Here is a tiny trained network, its code and every weight. The questions are about switching its units off for an input and a class, where a switched-off unit gives its printed mean instead of its output.

import numpy as np


def w(rows, s, z=0):
    codes = np.array(rows[::2]) - 128.0
    scale = np.full(codes.shape[1], s)
    scale[-1] = z or s
    return codes * scale


def f(y):
    return y / 2 * (1 + np.tanh(0.7978845608 * (y + 0.044715 * y**3)))


def log_softmax(a):
    a = a - a.max(-1, keepdims=True)
    return a - np.log(np.exp(a).sum(-1, keepdims=True))


def net(x, mask):
    res = np.array(x, float).reshape(1, 3) / 4 @ E
    y = f(res @ A[0][:, :-1].T + A[0][:, -1])
    res = res + np.where(mask, y, B[0][:, -1]) @ B[0][:, :-1]
    return log_softmax(res[-1] @ U[:, :-1].T + U[:, -1])


A, B = {}, {}
E = w([
[135,200,118,181,181,57,166,192,222],'x0',
[57,123,124,106,45,169,42,87,143],'x1',
[48,105,222,71,155,65,178,142,2],'x2',
],0.013)
A[0] = w([
[128,101,147,129,13,153,59,59,56,254],'n1',
[255,200,89,157,175,118,127,153,136,202],'n2',
[182,110,76,148,106,187,142,140,227,227],'n3',
[145,114,72,148,115,189,92,77,152,172],'n4',
[186,161,86,195,153,159,131,119,146,163],'n5',
[102,155,97,110,93,114,31,152,165,166],'n6',
[100,71,203,60,145,110,183,107,82,189],'n7',
],0.0086,0.0062)
B[0] = w([
[141,108,137,48,97,225,141,99,145,248],'n1',
[134,104,49,163,158,96,162,154,99,219],'n2',
[128,78,115,146,129,181,144,98,130,233],'n3',
[83,77,131,113,105,191,214,113,169,197],'n4',
[148,91,116,161,82,103,141,122,82,191],'n5',
[83,142,144,171,59,133,104,100,197,190],'n6',
[167,155,149,69,126,157,80,247,57,222],'n7',
],0.012,0.016)
U = w([
[148,86,136,16,122,187,50,128,87,95],'0',
[158,157,103,131,151,122,51,37,133,12],'1',
[156,144,101,137,116,114,65,65,124,1],'2',
[66,119,128,107,110,200,151,2,193,52],'3',
[143,51,46,205,150,109,174,113,113,155],'4',
[120,241,161,138,208,58,177,213,104,231],'5',
[8,213,124,195,85,131,45,88,200,224],'6',
],0.0089,0.0042)

Each question gives the input, the list of numbers given to net, and the class t.
The units are the neurons (one row each of A and B). Each row of codes is followed by its name. A weight is (code - 128) times the scale printed after its matrix; where a second scale follows, it is the last column's (A, B and U).
mask holds one flag per neuron, in row order. A switched-off neuron (its flag False) gives its mean, the last column of its row in B, instead of its output. The means were averaged over made-up inputs and are rounded, as every weight is.
A unit's drop is (log p(t) with every unit on - log p(t) with that unit switched off) / (log p(t) with every unit on - log p(t) with every unit switched off).
The circuit of an input: a set's keep is (log p(t) with only the set's units on - log p(t) with every unit switched off) / (log p(t) with every unit on - log p(t) with every unit switched off). Starting from all 7 units, units are removed one at a time, each time the one whose removal leaves the highest keep (on an exact tie, the one counted first), for as long as the keep stays at least 0.8.
units of the circuit, in order: the units of the circuit, biggest drop first
top k neurons: the k neurons with the biggest drops, biggest first
drop of u: that unit's drop, to one decimal
input [8,8,7], class 5: units of the circuit, in order -> [n1]
input [3,2,1], class 6: top 3 neurons -> [n7; n1; n2]
input [-3,-2,-4], class 4: units of the circuit, in order -> [n1; n2]
input [3,2,-5], class 4: top 3 neurons -> [n1; n2; n5]
input [1,1,-3], class 4: top 3 neurons -> [n1; n5; n2]
input [2,5,2], class 6: drop of n4 -> 0.3
input [5,4,0], class 6: drop of n1 -> 0.3
input [-7,7,-3], class 3: drop of n3 -> 0.0
input [1,1,1], class 5: top 2 neurons -> [n1; n3]
input [4,2,-3], class 4: top 2 neurons -> [n1; n2]
